x =
[[144 106 145 118 122 124 141]
 [138 119 103 114 105 133 136]
 [139 135 134 108 146 147 135]
 [147 119 135 123 138 105 142]
 [151 152 125 110 109 107 112]
 [139 121 121 115 104 137 105]
 [131 146 129 114 116 143 102]
 [149 153 128 153 103 125 113]
 [151 128 145 114 121 111 102]
 [106 125 127 150 149 115 147]
 [105 139 148 151 146 126 135]
 [114 132 148 138 120 114 117]]
x[-12, 0] -> 144
x[8, -1] -> 102
x[-12] -> [144, 106, 145, 118, 122, 124, 141]
x[:, -6] -> [106, 119, 135, 119, 152, 121, 146, 153, 128, 125, 139, 132]
x[:, 3] -> [118, 114, 108, 123, 110, 115, 114, 153, 114, 150, 151, 138]
x[-11] -> [138, 119, 103, 114, 105, 133, 136]
x[1, 5] -> 133
x[3] -> [147, 119, 135, 123, 138, 105, 142]
x[-6, -2] -> 143
x[2, 2] -> 134
x[-9, 0] -> 147
x[3, 5] -> 105
x[10, 4] -> 146
x[-10, 5] -> 147
x[-9, 6] -> 142
x[:, 2] -> [145, 103, 134, 135, 125, 121, 129, 128, 145, 127, 148, 148]
x[-4, -6] -> 128
x[:, 4] -> [122, 105, 146, 138, 109, 104, 116, 103, 121, 149, 146, 120]
x[-1, -4] -> 138
x[1, -3] -> 105
x[-4, 3] -> 114
x[-5, -2] -> 125
x[:, -2] -> [124, 133, 147, 105, 107, 137, 143, 125, 111, 115, 126, 114]
x[11, 6] -> 117
x[7, 0] -> 149
x[4, 6] -> 112
x[4, -4] -> 110
x[-4, 2] -> 145
x[-9, -5] -> 135

A =
[[130 112 132 135 127 145 136 128]
 [133 133 136 137 142 105 138 136]
 [130 124 133 137 136 131 121 124]
 [129 139 131 126 131 118 135 129]
 [123 135 118 113 115 122 128 132]
 [119 130 140 143 131 120 140 120]
 [107 113 134 151 123 138 116 109]
 [136 145 139 124 134 137 144 119]
 [112 138 131 137 127 113 115 114]
 [125 130 122 120 120 143 118 119]]
A[0,0] = 130
A[5,7] = 120
A[5] = [119, 130, 140, 143, 131, 120, 140, 120]
A[4,4] = 115
A[8,7] = 114
A[7,5] = 137
A[6,1] = 113
A[:, 4] = [127, 142, 136, 131, 115, 131, 123, 134, 127, 120]
A[:, 0] = [130, 133, 130, 129, 123, 119, 107, 136, 112, 125]
A[:, 6] = [136, 138, 121, 135, 128, 140, 116, 144, 115, 118]
A[2] = [130, 124, 133, 137, 136, 131, 121, 124]
A[1,3] = 137
A[3] = [129, 139, 131, 126, 131, 118, 135, 129]
A[7,6] = 144
A[1,1] = 133
A[2,0] = 130
A[8,4] = 127
A[:, 7] = [128, 136, 124, 129, 132, 120, 109, 119, 114, 119]
A[4,6] = 128
A[8,3] = 137
A[8,0] = 112
A[4,3] = 113
A[0,5] = 145
A[4,0] = 123
A[4,1] = 135
A[:, 5] = [145, 105, 131, 118, 122, 120, 138, 137, 113, 143]
A[6,5] = 138
A[6] = [107, 113, 134, 151, 123, 138, 116, 109]
A[:, 1] = [112, 133, 124, 139, 135, 130, 113, 145, 138, 130]

a =
[[136 127 125 146 149 129 104 122 138 149]
 [147 146 146 124 136 140 108 129 137 132]
 [123 122 118 148 140 108 116 105 141 140]
 [139 147 146 126 130 116 114 107 145 122]
 [118 125 121 135 125 101 127 101 136 123]
 [125 135 136 108 109 119 133 119 125 105]
 [123 125 130  98 105 146 149 153 104 106]]
a[0,0] = 136
a[:, 4] = [149, 136, 140, 130, 125, 109, 105]
a[3] = [139, 147, 146, 126, 130, 116, 114, 107, 145, 122]
a[:, 8] = [138, 137, 141, 145, 136, 125, 104]
a[3,1] = 147
a[2,0] = 123
a[3,5] = 116
a[:, 3] = [146, 124, 148, 126, 135, 108, 98]
a[0,4] = 149
a[0,5] = 129
a[2] = [123, 122, 118, 148, 140, 108, 116, 105, 141, 140]
a[6] = [123, 125, 130, 98, 105, 146, 149, 153, 104, 106]
a[6,1] = 125
a[1,2] = 146
a[3,2] = 146
a[2,4] = 140
a[1,9] = 132
a[3,9] = 122
a[0,1] = 127
a[2,5] = 108
a[1,7] = 129
a[:, 6] = [104, 108, 116, 114, 127, 133, 149]
a[5,7] = 119
a[4,9] = 123

grid = [119 128 130 119 148 121 109 154 145 135]
grid[0] -> 119
grid[7] -> 154
grid[2] -> 130

M =
[[153 121 108 105 108 130 155]
 [151 105 127 119 149 124 126]
 [111 105 110 139 153 108 149]
 [112 156 102 149 145 117 134]
 [103 140 126 102 145 155 144]]
M[0][0]: 153
M[-3][-6]: 105
M[:, -3]: [108, 149, 153, 145, 145]
M[1][4]: 149
M[3][-4]: 149
M[-2][-1]: 134
M[-3][-5]: 110
M[:, -2]: [130, 124, 108, 117, 155]
M[2][-7]: 111
M[-5]: [153, 121, 108, 105, 108, 130, 155]
M[-2][-5]: 102
M[-5][3]: 105
M[4]: [103, 140, 126, 102, 145, 155, 144]
M[0][-6]: 121
